Each row of numbers belongs to one of the elements below and depends on some of the facts about them. Some rows are named. Which element is each other row?

Known rows:
gibuk: [  0   6  -6 -14  -4  17 -11  -9  20 -28  11   3  12  -5 -24   7 -27 -26
   5  -2 -10  -6  16  47 -11   8   7   6]
stevem: [  8 -12  -3  -9  11  13 -14 -12  14  -4   8   2  36  10 -19  10 -19  -7
  -6   4   5  -1  11  12 -12   5   2  17]
figrem: [ 30 -21 -16  12 -46  33 -16 -33 -29  -7  50  13  60  20 -30   1  69  68
 -23 -17 -58 -15  21 -23  21  55  31   4]
kotrak: [-37 -23  -3 -10  24  26 -19  26  39  30  66   2  -7  -2 -13   1 -10  68
  15  12  16  31  32  28   1  57  33  30]
vabrudin: [ 25 -18 -25  13 -28  16 -17  14 -26 -17  45   1  58  26  -6  -2  47  35
 -24 -13 -45 -12   3  -7  19  57  31   1]
druskik: [ 35 -70  -6  12  10  30  19   6  23   9  20   8  49  48 -16  -7  67  66
  10  20  44  10  11 -17  12 -44 -25 -18]
bukem: [ 11  19 -16   2  -3  10   5  20  11 -43  23  -8  -8  31 -12   1   6 -25
   1  -5   5  -7   1  53  -2  37  11   2]
rista: [ 11  20  -4  -3 -13  29  16 -23  12 -38  23   4  -8  26 -34   5  23  -6
  12  -7  -2 -10  20  48   3  17   4   5]
trireflur: [-49   0  26  22  13  31  29 -59  10  34   4  -5  34  73  30  -4  57  -4
  14 -14 -24 -12 -16  -2   3  23 -21  30]
kuflam: [  6 -15  -5  -8  11   7 -15 -17  10   7   8   0  35  -1 -17   7 -18   1
  -4   4  -8   0  13  -2 -12  10   5  14]
brapo: [-19 -49   9  -7  23  30 -19  11  22  29  39   4  -4 -27 -12   0 -29  19
   1   5 -28  44  31  -6 -21  50  28  19]
nibun: [ 42  27 -22 -52  19  16 -19   8  53 -12   5  20  33  43 -23  29  49  -9
 -20  10 -12  -1 -17 -43 -27 -15  -9  30]
stobos: [ 14  17 -18   4 -15  15  -1  20   5 -46  30  -6   2  28 -15   0  11 -23
  -6  -9  -7 -11   3  55   6  44  17  -1]
pepen: [-16 -40  15  -1  23  26 -21  23  41  29  33  12   5  29  -6   5 -30  49
  17  10 -16  47  33  29  -6  50  35  28]
refugas: [-11  19 -10  10  -4  13  10  11  12 -34  20  -9  -6  47   1  -2   9 -29
   5  -9   0 -10  -7  56  -1  39   6  10]
zofen: [-25  18 -24 -26 -10  19  17  -4  16 -38  40  -9  -3 -30 -32   4  -5 -18
  -2   2  23 -14  10  54  -6  34  -6  16]
groklemam: [ 22  31 -36 -17 -19 -30  -1 -51  37  36   7   1 -11 -38   9   4  40  69
  22  11 -71 -12   5 -46   9  32  25 -13]
mimar: [ 13 -23  -2  -5  16   8 -16 -17  11  10   8   2  45  17 -17  12 -11  12
 -12   6   9   3   7 -13 -13   3  -1  21]

There are 2 kinds of fact about the elements: τ, Λ.
baflek	τ	grigodral; bastaklok	τ	rista; bazu	τ	brarel; bidun	τ	figrem
biskar	τ	driste; brapo	τ	lener; brarel	τ	skisudrun; broplur	τ	klaban
brufeme	τ	suskaras; buflak	τ	bazu; dafla	τ	driplun; dridra	τ	plubu
drife	τ	keklini; driplu	τ	plimi; droklas	τ	ponim; dronople	τ	kizenul
druredok	τ	festak; druskik	τ	giflu; fesku	τ	bastaklok; fifluten	τ	siskek
figrem	τ	pofo; flalok	τ	rustisa; flalur	τ	zerako; fledruk	τ	klimubru
flera	τ	tretum; fluvuk	τ	dronople; fluzok	τ	dastar; fogem	τ	plefem
fogum	τ	brubel; fudrem	τ	flilon; gaflu	τ	broplur; gebro	τ	druskik
giflu	τ	kitron; gime	τ	zodum; gradre	τ	telir; grenes	τ	kibro
grigodral	τ	pagiko; groklemam	τ	fifluten; gule	τ	bukem; guplunus	τ	brapo
kebam	τ	lolevel; keklini	τ	plunim; kibro	τ	gaflu; kidur	τ	refugas
kitrer	τ	niluk; kitron	τ	droklas; klaban	τ	trireflur; kladra	τ	gridratu
klimubru	τ	trufak; klogre	τ	stobos; kotrak	τ	guplunus; kotrutro	τ	filom
kuflam	τ	biskar; lagros	τ	tredru; lener	τ	rizo; lokek	τ	zipek
maflel	τ	groklemam; maklis	τ	gebro; maskas	τ	nilem; mebrel	τ	tetrok
mimar	τ	plotruvam; nibun	τ	fogum; nilem	τ	nibun; niluk	τ	kotrutro
nodol	τ	bidun; pagiko	τ	zolir; paroskik	τ	dridra; pepen	τ	kotrak
plepos	τ	buflak; plesul	τ	skaze; plimi	τ	plesul; plotruvam	τ	stevem
plunim	τ	lagros; pofo	τ	stute; ponim	τ	maflel; rarok	τ	zofen
rizo	τ	driplu; ruko	τ	gime; rustisa	τ	rarok; siskem	τ	fogem
skaze	τ	flalok; skezan	τ	linotul; skisudrun	τ	fledruk; skobrel	τ	fluvuk
skogran	τ	maklis; stasto	τ	pepen; stevem	τ	godrok; stigir	τ	maskas
stopes	τ	stigir; stute	τ	vabrudin; suskaras	τ	stasto; tafis	τ	skogran
tedodri	τ	paroskik; telir	τ	fluzok; tragren	τ	brufeme; tredristis	τ	drife
tredru	τ	zaruven; tretum	τ	gule; trireflur	τ	kidur; vabrudin	τ	klogre
varan	τ	fudrem; vugin	τ	siskem; zaruven	τ	vugin; zipek	τ	mimar
zorum	τ	nodol; baflek	Λ	234; bastaklok	Λ	255; bazu	Λ	234
bidun	Λ	255; biskar	Λ	234; brapo	Λ	234; brarel	Λ	255
bridril	Λ	255; broplur	Λ	255; brubel	Λ	234; brufeme	Λ	110
buflak	Λ	255; bukem	Λ	180; dafla	Λ	234; dastar	Λ	110
dridra	Λ	234; drife	Λ	255; driplu	Λ	234; driplun	Λ	255
driste	Λ	234; droflur	Λ	180; droklas	Λ	255; dronople	Λ	255
druredok	Λ	234; druskik	Λ	255; fesku	Λ	234; festak	Λ	255
fifluten	Λ	234; figrem	Λ	255; filom	Λ	255; flalok	Λ	110
flalur	Λ	234; fledruk	Λ	110; flera	Λ	234; flilon	Λ	110
fluvuk	Λ	110; fluzok	Λ	234; fogem	Λ	234; fogum	Λ	234
fudrem	Λ	234; gaflu	Λ	110; gebro	Λ	110; gibuk	Λ	234
giflu	Λ	180; gime	Λ	255; godrok	Λ	234; gradre	Λ	255
grenes	Λ	180; gridratu	Λ	234; grigodral	Λ	234; groklemam	Λ	255
gule	Λ	180; guplunus	Λ	234; kebam	Λ	255; keklini	Λ	255
kibro	Λ	255; kidur	Λ	234; kitrer	Λ	234; kitron	Λ	234
kizenul	Λ	110; klaban	Λ	234; kladra	Λ	255; klimubru	Λ	180
klogre	Λ	234; kotrak	Λ	110; kotrutro	Λ	255; kuflam	Λ	234
lagros	Λ	110; lener	Λ	234; linotul	Λ	234; lokek	Λ	255
lolevel	Λ	234; maflel	Λ	110; maklis	Λ	180; maskas	Λ	255
mebrel	Λ	234; mimar	Λ	234; nibun	Λ	234; nilem	Λ	234
niluk	Λ	234; nodol	Λ	234; pagiko	Λ	255; paroskik	Λ	180
pepen	Λ	234; plefem	Λ	234; plepos	Λ	180; plesul	Λ	110
plimi	Λ	255; plotruvam	Λ	234; plubu	Λ	255; plunim	Λ	234
pofo	Λ	234; ponim	Λ	110; rarok	Λ	234; refugas	Λ	180
rista	Λ	255; rizo	Λ	255; ruko	Λ	234; rustisa	Λ	234
siskek	Λ	234; siskem	Λ	255; skaze	Λ	180; skevo	Λ	110
skezan	Λ	234; skisudrun	Λ	234; skobrel	Λ	234; skogran	Λ	234
stasto	Λ	234; stevem	Λ	234; stigir	Λ	234; stobos	Λ	180
stopes	Λ	255; stute	Λ	255; suskaras	Λ	234; tafis	Λ	180
tedodri	Λ	255; telir	Λ	234; tetrok	Λ	110; tragren	Λ	234
tredristis	Λ	234; tredru	Λ	255; tretum	Λ	255; trireflur	Λ	255
trufak	Λ	255; vabrudin	Λ	180; varan	Λ	234; vugin	Λ	110
zaruven	Λ	255; zerako	Λ	234; zipek	Λ	234; zodum	Λ	234
zofen	Λ	110; zolir	Λ	234; zorum	Λ	180

Which element is each row?
No name comes twice in this set of rows, the named rows included.
[ 30  24 -35 -10 -17 -21   6 -39  43  35   9   4   0 -30  14  -4  54  74
  23  19 -31  -9   3 -44  13 -10  11 -20] -> droklas
[-11  33 -43 -38 -22 -46  -7 -36  48  36  16  -9  -7 -50  26   2  15  70
  21  17 -63 -16  -7 -43  10  41  24  -9] -> maflel
[ 13  18  -9 -28  -4  23 -11  -1  37 -42  11  10   6   6 -27  18 -18 -30
   2   0 -11  -8   9  47 -15   0   4  14] -> brubel
[ -7  28 -43 -36 -22 -44  -5 -29  48  36  15  -7  -3 -52  27  -1  19  71
  22  19 -50 -15  -7 -43  11  30  19 -14] -> ponim
[  5 -36 -11 -16  19  20  18 -43 -31   9  13 -13  29 -45 -27   4 -11 -25
 -23  -5 -10   0   2 -39 -28   6 -20  -5] -> rustisa
[-37  -1  18  19  13  25  21 -55   5  32   6  -4  31  66  12   0  56  19
   8  -9 -16 -10  -9 -15   3  23 -15  28] -> kibro
[ 18 -44 -18   4 -46  26 -21 -17 -21  -7  34  13  61  -9 -22   1  10  33
 -24 -13 -62 -13  19  -9  19  54  33   2] -> pofo
[ 33  13  -3  22   1 -34 -17 -23  -1  -1   8 -26 -11  33 -35   4 -21  42
 -18 -11  34   3  -8  39  -4  40   8  12] -> klimubru
[ 17   6 -15   8  12  -2  -4  15  -2 -11  21 -11   8  35  -3   2  19   5
  -8   0   7  -2  -2   3  -3  39   9  11] -> gule
[-17   3 -23 -15  11   1  -3  -9   8  10  33 -10  27 -14 -22   6  11  43
  -7   8  25  -9   8  -1   0  37  -2  26] -> fluvuk

Now the same elements, written a new way:
Some rows with their names:
skevo: [-15  -9   1   3  14  -2  -5   7   6   1  -1 -13   4  -5  12   4  -6  -4
  -2   6   7  -6  -2  -7   1  12   7   8  14  -3  -1  -2   2  -1 -11  -7]
plefem: [-13  -7  11  -5   9 -11 -14   0  12 -13 -14  13   6  11   9 -10   7  -4
   1   2  -5   4   8  11   6   4 -11 -11  -3  -4   0   1 -19 -17   8  47]
tafis: [ 12  -3 -15  20 -18  11  13 -11 -20 -15  14  -3   0 -15   3   5  -7  24
  -5   8  -3  -6  10  -5   2  -8  12   4   0   2  -1   7  12  15  -4 -21]
flera: [ -2   3  -8   4  -6   2   4   4  -5 -11   1 -10 -18 -14 -17  -8  -8  11
   5  -3   8   7  -8  -8 -16  -9   8   6  10   8   3   3  22   1  -4 -12]
gaflu: [-15  -5   1  -1  18   1  -4  13   2   7   5 -11   6  -6   6   5  -6  -2
   3   3   3  -4  -5 -10  -1   9   5   9  17  -4  -3   0   0  -3 -11 -20]
driplun: [  5  23   9  -9   3   5  -8  -9  21   7 -20   3  13  26  11  13  -4 -17
 -13  -5   9  15  -6  21  11  26   0   8  -9 -13  15   6 -10  -4  10  32]
skobrel: [ 20  39 -12  -8 -16  28  -5 -17   1 -13  24 -42  -9  -8  -4   9 -18   9
  -2 -33  31  36 -28 -12  14 -16  13  26   2   7   3  28  20 -17  13  16]
tedodri: [ 13  -5  -5  -2 -13   3   7  -3  -5  -5 -10   5 -13 -14   4 -10 -20   3
  -8  14  18  -4   5   1  -3   9   8   9  -8   3  19  -5  22  16 -15 -18]
flalur: [  1  -5  -4   7 -10  -2   2   3  -6 -17   2  -4 -16 -19 -11 -12  -8  18
   5   4  11   3   4 -11  -9  -8  10   5   5  11   9  -5  15   0 -10  -5]
suskaras: [ -9   8  -3   4  -7  -6   4   8  -3  -4  -6   1  -5   1 -10   0  10  14
   8   4   3   7  -2  -1 -12  -1   7  -3   3  -1  -2  -6   1  -1   4   4]
bidun: [ 17   2   5  -6  -2   3   1   4  -3   4  -2   3   4   1  -1   2 -14 -10
  -2   1  13  -3   6  -1  13   7  -3  18   0   6  17  -7   2  -1  -7 -14]
filom: [  8  -7  22  -7  14  -8  -3   4   9   7 -15  18  15  12   4   2  -4 -23
  -6   5  -3 -12  16   4  13  15 -13   3  -5   3  14 -13 -14   1  -2   4]
siskem: [  7  -5   9  -1  -1   1  -2  -5   6  -1 -20   6   0   3   8  -5 -13 -13
 -15   6   8  -7   3  14   0  16   1   3 -10   0  18  -7   6  13  -6   6]
druredok: [ 10   0 -12   3 -10  -1  14  19 -22   5  30  -3 -11 -16 -26   1  12  16
  23   1  -7   1   1 -26  -2 -26  -1   2  10  11 -14  -9   6  -8   0 -52]
guplunus: [ -8   8   0   4  -6  -7   2   7   1  -4  -6   3  -6   3 -11   1  12  13
   7   6   1   7   0   2 -11  -1   5  -4   4  -2  -2  -9  -1  -5   7   4]
trufak: [  9   0  11 -10  12  -3  -1   1   7  22  -5  13  16  19   4   8   7 -26
  -2  -4 -16  -9   7   6  11   5 -16  -5 -12  -3  -2  -7 -17   2   5  -2]
tretum: [  7   2  -5 -15  -3   3  -4   9  -9   5  -3  11  -1   7   1  -1 -10  -6
   1   6   1   7  -3  12   2   8 -11   2  -2  -9   2   8  -1   0  -2 -18]
stute: [ 18   3  12  -8   2   4  -3   4  -2   3  -4   4   7   2  -4   1 -14 -12
  -3   0   9   1   6   0  15   8  -5  17  -1   5  16  -6   1  -1  -3 -10]

Name these rows:
No name comes twice in this set of rows, the named rows included.
[  3  29   5 -21  19  21 -24  -1  14  -1  16 -25  27  21  21  21 -15 -16
  -4 -27  19  27 -23  -1  39  10  -5  27  17 -13  -2  29 -24 -34  11  36] -> kizenul
[ 24 -10   7  18 -24  -6   6   0  -9 -32   7   5  -4 -30   5 -21 -13  26
  -1  24  32  -1  34 -26  34  -9  13  14  -9  23  28 -21  10  -9 -12  19] -> fesku
[ 37 -11  12   1 -21  -2   2   7  -8 -15  -1  23  10  -8  22 -14 -13   6
  -1  32  21  -5  40  -7  54   9  -7   9 -21   4  30 -19  -9 -10  -9  12] -> bastaklok
[  0  17  -5  -6   2   6  -2  -3   2   6  12 -16  -3   3 -13   7   6  -1
   7 -22  -4  13 -20  -4  -7 -13  -2   2   5   0 -13  10   0  -8  11   2] -> biskar

The same elements again, as new rows of numbers:
Some rows with their names:
gaflu: [-12   4   1  -2  -3 -26 -43   4  15  14  -3   1 -10  -9]
zodum: [  6   0   8  -1 -25  11   5  -2  -1   9  -1  10  -9  13]
droflur: [  1  -4 -18 -17   5 -13  13   0   4   4   6   3 -13   2]
skogran: [  2   7 -10  14   7  15 -15  -3  -4   0  -3   9 -24   0]
rarok: [ 14   3   1  -1   2  15   8  -8   2   5  -2  -1   5 -14]
buflak: [ -6  -4   5  14  -5 -12   1   3  -1   1   3  -7  16  27]
driplun: [-11   5  13 -47  -8 -10  61  22   9 -17  -9 -14   1  16]
stobos: [ -3   3  -2 -36  -8  -5  27   5   4  16   9   3 -20   5]
kladra: [ -9  -6  -9  36  18 -10 -49  11 -15  18   3  -2  16  15]
flalur: [ 15  -3   0  35  17   4 -21 -13   0 -42  -5   7 -30  26]
gime: [ -8  -4 -15  16 -17 -10   8  18  -4   2   2  -7   6  19]
dronople: [-14  -7  37 -15   8   1  57  36 -21  -7  -3 -14 -22   0]
filom: [ -1   4 -17 -18  -8   3 -25  38  -5   4   2  -3  21  12]
skaze: [  9  -3 -21 -20   8 -11  14   3   6   7   7  -4  -6 -10]
gradre: [ -7  -3 -11  23  11 -12   8  -4  -1  -3   2 -14  21   6]
vugin: [ -4  -1  20 -14   3 -12 -54  11   4 -17   3   3   7 -11]
pofo: [ -5   4   7   4  -7  14  27 -21  -1   5  -1   6  -9  -5]
tetrok: [  0  -5  12 -24 -20 -16 -81  32   5 -28  -1  15  -1  16]

Name these rows:
No name comes twice in this set of rows, the named rows included.
[ -6  -1 -44  12  19 -15   1  -3  -1  -3   5   6 -34  -1] -> tafis
[  2   4  10 -26   3  -2  26   7   0  18  11  -1 -31   5] -> bukem
[  9  11   8  -9  -1  24 -16  12  -4   9  -1  10 -23   7] -> siskek
[ 10   3  19 -29  -3  23  -9   1  -3  -6  -1  11  12   0] -> plefem
[ -1   4 -19 -40  -4 -17  10   7  12  30   2   5 -14   7] -> refugas
[-11  -2  -6   8  20 -20  14  -8   5  -5  -5 -13  23   9] -> stopes
[ -9 -10  35   6  10  10  62  -7 -20 -12  -8   2 -39 -16] -> skobrel
[ -2  -4 -10  12  10   9  -2 -26  -4 -20  -3  10  12 -12] -> tredristis
[ -1   0  21  -8 -12  -5  -3  16  -1   9   4  -7  17  31] -> trufak
[ -1  -8 -23  22   7 -13   7  11  -3 -10   0 -15  23  -2] -> lokek
[ -4  -7 -43   8   1 -34   0  17  10  -8 -15  -9  12  16] -> kebam
[ 11   1  27   3   3  19 -58   1 -12  31   2  16   2  14] -> gridratu
[ 13   0   7  22 -24   8  86 -22   9 -18   1 -14 -24  -6] -> fudrem
[ -4  -7 -16  34 -13   1  11 -25  -2  -3  -3   9 -11   3] -> ruko
[ -6 -12 -16  15   4 -27  14 -29   4   0   7   5 -10  14] -> plepos

